Below are the code and all the weights of a small trained network. Each question names an input and a class and asks about switching units off, where a switched-off unit gives its printed mean instead of its output.

import numpy as np


def w(rows, s, z=0):
    codes = np.array(rows[::2]) - 128.0
    scale = np.full(codes.shape[1], s)
    scale[-1] = z or s
    return codes * scale


def f(y):
    return y / 2 * (1 + np.tanh(0.7978845608 * (y + 0.044715 * y**3)))


def log_softmax(a):
    a = a - a.max(-1, keepdims=True)
    return a - np.log(np.exp(a).sum(-1, keepdims=True))


def net(x, mask):
    res = np.array(x, float).reshape(1, 3) / 4 @ E
    y = f(res @ A[0][:, :-1].T + A[0][:, -1])
    res = res + np.where(mask, y, B[0][:, -1]) @ B[0][:, :-1]
    return log_softmax(res[-1] @ U[:, :-1].T + U[:, -1])


A, B = {}, {}
E = w([
[250,161,247,200,45,158,67],'x0',
[97,142,114,202,106,149,201],'x1',
[238,2,63,31,30,77,195],'x2',
],0.0078)
A[0] = w([
[77,154,19,152,189,119,192,193],'neuron 0',
[68,180,158,130,143,156,106,31],'neuron 1',
[104,196,106,204,127,156,103,253],'neuron 2',
[129,254,158,187,174,151,132,35],'neuron 3',
[206,219,194,219,30,137,89,80],'neuron 4',
[98,171,183,44,189,182,11,106],'neuron 5',
[192,51,114,119,27,87,104,93],'neuron 6',
],0.0071,0.0047)
B[0] = w([
[96,192,52,99,109,112,73,254],'neuron 0',
[25,107,113,79,82,73,212,157],'neuron 1',
[113,158,113,98,43,177,136,214],'neuron 2',
[88,47,109,63,71,141,206,184],'neuron 3',
[18,175,2,101,160,39,77,201],'neuron 4',
[146,120,107,46,67,161,176,183],'neuron 5',
[49,150,101,45,91,145,166,218],'neuron 6',
],0.0094,0.0088)
U = w([
[100,97,113,51,85,123,230,52],'0',
[87,179,57,97,192,36,38,113],'1',
[125,156,90,81,122,135,111,254],'2',
[135,161,118,143,149,131,68,239],'3',
[123,25,222,170,250,215,131,2],'4',
[171,116,224,228,254,204,200,2],'5',
[217,71,170,238,190,165,149,2],'6',
[204,65,200,224,232,162,164,2],'7',
],0.0096,0.0067)

Each question gives the input, the list of numbers given to net, and the class t.
The units are the neurons (one row each of A and B). Each row of codes is followed by its name. A weight is (code - 128) times the scale printed after its matrix; where a second scale follows, it is the last column's (A, B and U).
mask holds one flag per neuron, in row order. A switched-off neuron (its flag False) gives its mean, the last column of its row in B, instead of its output. The means were averaged over made-up inputs and are rounded, as every weight is.
A unit's drop is (log p(t) with every unit on - log p(t) with that unit switched off) / (log p(t) with every unit on - log p(t) with every unit switched off).
The circuit of an input: a set's keep is (log p(t) with only the set's units on - log p(t) with every unit switched off) / (log p(t) with every unit on - log p(t) with every unit switched off). Starting from all 7 units, units are removed one at a time, each time the one whose removal leaves the highest keep (on an exact tie, the one counted first), for as long as the keep stays at least 0.8.
circuit, biggest first: the units of the circuit, biggest drop first
most important unit: the unit with the biggest drop
k most important neurons: the k neurons with the biggest drops, biggest first
drop of u: that unit's drop, to one decimal
input [-7,-4,-8], class 0: most important unit : neuron 5
input [-8,5,6], class 1: circuit, biggest first : (neuron 0; neuron 3)
input [-2,0,-2], class 3: circuit, biggest first : (neuron 4; neuron 6; neuron 3)
input [2,-1,3], class 3: 2 most important neurons : (neuron 3; neuron 5)
input [-1,8,3], class 2: circuit, biggest first : (neuron 3; neuron 1)
input [0,1,3], class 3: circuit, biggest first : (neuron 3; neuron 5; neuron 1; neuron 4)
input [-2,-1,-2], class 3: 3 most important neurons : (neuron 4; neuron 6; neuron 3)
input [-3,-7,-3], class 2: 2 most important neurons : (neuron 5; neuron 4)
input [0,3,-6], class 0: 2 most important neurons : (neuron 3; neuron 1)
input [4,4,-3], class 1: 3 most important neurons : (neuron 4; neuron 5; neuron 6)
input [-1,2,0], class 3: circuit, biggest first : (neuron 4; neuron 6; neuron 3; neuron 5)
input [-2,1,-4], class 0: circuit, biggest first : (neuron 4; neuron 3)
input [-4,-3,3], class 1: drop of neuron 6 : 0.1
input [-8,8,6], class 1: drop of neuron 2 : 0.1
input [2,3,-6], class 0: drop of neuron 3 : 0.5
input [-4,-5,-7], class 0: most important neuron : (neuron 5)
